Below are the code and all the weights of a small trained network. Each question names an input and a target symbol and asks about switching units off, where a switched-off unit gives its printed mean instead of its output.

import numpy as np


def w(rows, s, z=0):
    codes = np.array(rows[::2]) - 128.0
    scale = np.full(codes.shape[1], s)
    scale[-1] = z or s
    return codes * scale


def softmax(a):
    e = np.exp(a - a.max(-1, keepdims=True))
    return e / e.sum(-1, keepdims=True)


def log_softmax(a):
    a = a - a.max(-1, keepdims=True)
    return a - np.log(np.exp(a).sum(-1, keepdims=True))


def net(x, mask):
    ids = ['αβδεζηθλμξπστφψω'.index(c) for c in x.split()]
    T = len(ids)
    res = E[ids] + P[:T]
    u = 0
    for l in range(3):
        r = res
        for j in range(3):
            rows = slice(2 * j, 2 * j + 2)
            q, k, v = (r @ M[l][rows].T for M in (Q, K, V))
            z = softmax(np.where(np.tri(T) > 0, q @ k.T / 2**0.5, -1e9)) @ v
            o = O[l][rows]
            res = res + np.where(mask[u + j], z, o[:, -1]) @ o[:, :-1]
        u += 3
    return log_softmax(res[-1] @ U[:, :-1].T + U[:, -1])


Q, K, V, O = {}, {}, {}, {}
E = w([
[149,157,160],'α',
[206,170,201],'β',
[132,147,134],'δ',
[132,143,138],'ε',
[136,156,156],'ζ',
[124,143,134],'η',
[155,168,182],'θ',
[119,136,121],'λ',
[94,177,196],'μ',
[103,144,124],'ξ',
[31,110,56],'π',
[110,96,24],'σ',
[139,113,58],'τ',
[212,108,58],'φ',
[109,84,3],'ψ',
[131,114,57],'ω',
],0.0061)
P = w([
[96,75,168],'0',
[129,182,104],'1',
[109,117,130],'2',
[138,212,81],'3',
[177,98,165],'4',
[68,101,117],'5',
[158,219,44],'6',
[193,81,154],'7',
[40,102,119],'8',
[186,210,5],'9',
[202,50,130],'10',
[40,129,150],'11',
[192,203,62],'12',
],0.014)
Q[0] = w([
[181,45,202],'L0H0',
[144,32,180],'L0H0',
[146,217,2],'L0H1',
[129,215,56],'L0H1',
[184,141,130],'L0H2',
[233,146,90],'L0H2',
],0.0081)
K[0] = w([
[131,208,121],'L0H0',
[137,203,96],'L0H0',
[150,2,182],'L0H1',
[153,21,150],'L0H1',
[117,152,147],'L0H2',
[88,180,152],'L0H2',
],0.0096)
V[0] = w([
[107,213,127],'L0H0',
[140,83,156],'L0H0',
[101,182,105],'L0H1',
[132,205,75],'L0H1',
[125,250,62],'L0H2',
[142,191,65],'L0H2',
],0.011)
O[0] = w([
[164,2,141,124],'L0H0',
[117,197,158,117],'L0H0',
[97,40,164,142],'L0H1',
[116,34,119,134],'L0H1',
[189,52,80,250],'L0H2',
[188,79,51,202],'L0H2',
],0.0078,0.0019)
Q[1] = w([
[125,224,155],'L1H0',
[198,141,75],'L1H0',
[129,156,124],'L1H1',
[123,245,122],'L1H1',
[185,121,172],'L1H2',
[150,161,111],'L1H2',
],0.012)
K[1] = w([
[50,133,245],'L1H0',
[166,187,189],'L1H0',
[110,134,166],'L1H1',
[76,119,235],'L1H1',
[135,128,68],'L1H2',
[114,163,147],'L1H2',
],0.012)
V[1] = w([
[195,135,61],'L1H0',
[12,100,106],'L1H0',
[50,125,67],'L1H1',
[119,92,59],'L1H1',
[153,221,65],'L1H2',
[109,181,146],'L1H2',
],0.011)
O[1] = w([
[98,198,87,69],'L1H0',
[68,4,54,153],'L1H0',
[2,90,81,200],'L1H1',
[39,161,67,2],'L1H1',
[40,162,40,210],'L1H2',
[111,173,126,229],'L1H2',
],0.01,0.0044)
Q[2] = w([
[104,64,102],'L2H0',
[112,40,114],'L2H0',
[147,189,157],'L2H1',
[125,143,166],'L2H1',
[125,248,93],'L2H2',
[132,2,178],'L2H2',
],0.0094)
K[2] = w([
[153,144,52],'L2H0',
[154,127,40],'L2H0',
[65,84,109],'L2H1',
[91,137,130],'L2H1',
[127,146,2],'L2H2',
[128,113,205],'L2H2',
],0.0099)
V[2] = w([
[178,98,153],'L2H0',
[191,97,2],'L2H0',
[179,121,167],'L2H1',
[96,139,178],'L2H1',
[122,130,66],'L2H2',
[137,142,7],'L2H2',
],0.0046)
O[2] = w([
[75,142,106,93],'L2H0',
[49,4,176,252],'L2H0',
[100,93,89,82],'L2H1',
[140,162,97,129],'L2H1',
[126,151,92,99],'L2H2',
[114,214,56,12],'L2H2',
],0.0047,0.0013)
U = w([
[170,142,134,138],'α',
[197,207,153,38],'β',
[153,129,128,97],'δ',
[152,131,130,109],'ε',
[163,124,137,117],'ζ',
[150,119,129,136],'η',
[182,142,145,140],'θ',
[138,125,124,102],'λ',
[195,33,202,36],'μ',
[143,94,142,253],'ξ',
[57,26,129,104],'π',
[69,155,94,138],'σ',
[95,166,109,184],'τ',
[89,254,107,185],'φ',
[59,172,91,61],'ψ',
[94,159,110,191],'ω',
],0.0087,0.003)

Each question gives the input, a string of symbols that net reads in full, and the target symbol t.
The units are the heads (2 rows each of Q, K, V and O). Each row of codes is followed by its name. A weight is (code - 128) times the scale printed after its matrix; where a second scale follows, it is the last column's (O and U).
mask holds one flag per head, layer by layer. A switched-off head (its flag False) gives its mean, the last column of its rows in O, instead of its output. The means were averaged over made-up inputs and are rounded, as every weight is.
A unit's drop is (log p(t) with every unit on - log p(t) with that unit switched off) / (log p(t) with every unit on - log p(t) with every unit switched off).
The circuit of an input: a set's keep is (log p(t) with only the set's units on - log p(t) with every unit switched off) / (log p(t) with every unit on - log p(t) with every unit switched off). Starting from all 9 units, units are removed one at a time, each time the one whose removal leaves the highest keep (on an exact tie, the one counted first), for as long as the keep stays at least 0.8.
units of the circuit, in order: the units of the circuit, biggest drop first
most important unit: the unit with the biggest drop
heads that matter: for each layer, one digit per head in row order, 1 if its drop is at least 0.15 and else 0, layers parted by /
input μ β λ μ θ ψ α, target μ: most important unit => L0H2
input μ π α σ α η α π φ μ π, target μ: heads that matter => 110 / 001 / 001
input μ φ π π δ π ψ ε φ ω φ α μ, target μ: units of the circuit, in order => [L0H2 L1H0 L1H1]
input μ ω π β ω, target β: units of the circuit, in order => [L1H0 L0H2 L2H0 L0H1]
input ψ β η λ σ ω ε α π π η, target π: units of the circuit, in order => [L0H1 L1H1]
input μ ψ φ θ π λ θ μ θ μ λ, target μ: units of the circuit, in order => [L0H0 L0H1 L1H2]
input β π π π π π π π π φ β α, target φ: units of the circuit, in order => [L1H0 L0H1 L0H2]
input η φ ζ μ τ φ α λ θ π μ, target π: heads that matter => 110 / 011 / 100
input π ε ω ε τ β ψ π η π θ, target π: units of the circuit, in order => [L0H1 L1H1]
input ψ ε β π ψ π η π α π ε φ, target φ: units of the circuit, in order => [L1H0 L0H2 L2H2]
input φ π π η ζ μ δ, target φ: heads that matter => 110 / 001 / 001
input β η ξ α φ φ λ μ β ω φ π ξ, target β: units of the circuit, in order => [L0H1 L0H2 L1H1 L2H0]
input β β μ ε π φ, target φ: units of the circuit, in order => [L1H0 L0H1 L2H0 L1H1]
input β θ ζ ξ μ θ π φ τ ε μ σ π, target β: heads that matter => 111 / 010 / 100
input β ζ ξ φ ψ β θ, target β: units of the circuit, in order => [L0H1 L0H2 L1H1 L2H0]
input ξ φ ξ π ε η π σ, target π: units of the circuit, in order => [L1H1 L0H1]
input π ω π π φ π φ, target π: heads that matter => 001 / 100 / 100
input π α β ω λ σ β α μ ω, target π: most important unit => L0H2
input π α β ψ ζ μ π θ μ ψ, target π: heads that matter => 111 / 100 / 100
input σ η π β β, target β: most important unit => L1H0
input π π ξ ζ, target π: heads that matter => 001 / 100 / 000
input μ φ α π ξ, target π: heads that matter => 111 / 010 / 001
